[[124 136 156 119]
 [132 136 131 128]
 [140 137 158 122]]
->
[[124 136]
 [132 136]]

[[129 148 139 115]
 [130 114 121 134]
 [123 100 112 150]]
->
[[129 148]
 [130 114]]

[[116 133 115 114 122]
 [125 152 114 122 126]
 [140 133 126 138 126]
 [137 138 125 134 124]]
->
[[116 133]
 [125 152]]

[[130 108 118 102]
 [134 117 124 117]
 [125 150 131 146]]
->
[[130 108]
 [134 117]]

[[119 118]
 [110 130]
 [105 125]]
->
[[119 118]
 [110 130]]

[[128 128 128 129]
 [129 120 146 118]
 [128 130 107 151]
 [127 127 120 136]
 [128 120 153 117]]
->
[[128 128]
 [129 120]]

[[119 116 139]
 [123 124 149]
 [129 125 108]
 [138 143 121]]
->
[[119 116]
 [123 124]]

[[140 130]
 [126 128]
 [126 127]
 [101 139]]
->
[[140 130]
 [126 128]]

[[144 112 118]
 [103 157 151]]
->
[[144 112]
 [103 157]]
---
[[146 112 120 150 135 124 128 153 106 120]
 [147 111 146 131 150 126 121 138 106 125]]
->
[[120 125]
 [106 106]
 [153 138]
 [128 121]
 [124 126]
 [135 150]
 [150 131]
 [120 146]
 [112 111]
 [146 147]]

[[112 146]
 [127 148]
 [133 116]
 [122 111]
 [156 126]
 [138 154]
 [140 137]
 [149 116]
 [120 108]
 [113 128]
 [125 125]
 [114 125]]
->
[[146 148 116 111 126 154 137 116 108 128 125 125]
 [112 127 133 122 156 138 140 149 120 113 125 114]]

[[117 112 144 137 156 138 118]
 [113 109 140 136 156 141 116]
 [109 112 124 130 144 136 121]
 [140 148 110 114 104 121 140]
 [155 140 154 149 109 107 128]
 [149 145 135 131 112 113 135]
 [138 148 108 109 106 125 142]]
->
[[118 116 121 140 128 135 142]
 [138 141 136 121 107 113 125]
 [156 156 144 104 109 112 106]
 [137 136 130 114 149 131 109]
 [144 140 124 110 154 135 108]
 [112 109 112 148 140 145 148]
 [117 113 109 140 155 149 138]]

[[138 139 123]
 [127 154 134]
 [115 103 143]
 [126 145 157]]
->
[[123 134 143 157]
 [139 154 103 145]
 [138 127 115 126]]

[[134 143 134 138 137 141 116 153 122 136]
 [131  99 128 134 150 145 114 125 106 102]]
->
[[136 102]
 [122 106]
 [153 125]
 [116 114]
 [141 145]
 [137 150]
 [138 134]
 [134 128]
 [143  99]
 [134 131]]

[[127 134 123 136 137 124 127 128 137 132]
 [133 140 124 121 145 131 135 130 129 126]
 [133 132 123 123 134 139 132 131 129 126]
 [105 127 133 134 126 124 116 129 119 129]
 [115 122 131 120 122 127 129 134 131 124]
 [120 130 118 125 133 128 128 127 125 124]]
->
[[132 126 126 129 124 124]
 [137 129 129 119 131 125]
 [128 130 131 129 134 127]
 [127 135 132 116 129 128]
 [124 131 139 124 127 128]
 [137 145 134 126 122 133]
 [136 121 123 134 120 125]
 [123 124 123 133 131 118]
 [134 140 132 127 122 130]
 [127 133 133 105 115 120]]

[[124 103 127 127]
 [137 133 133 126]
 [127 130 137 131]
 [146 137 137 123]
 [148 137 138 124]
 [135 124 136 141]
 [137 130 134 129]
 [145 135 137 125]
 [139 133 133 126]
 [127 118 134 113]
 [129 128 129 129]
 [126 120 133 121]]
->
[[127 126 131 123 124 141 129 125 126 113 129 121]
 [127 133 137 137 138 136 134 137 133 134 129 133]
 [103 133 130 137 137 124 130 135 133 118 128 120]
 [124 137 127 146 148 135 137 145 139 127 129 126]]
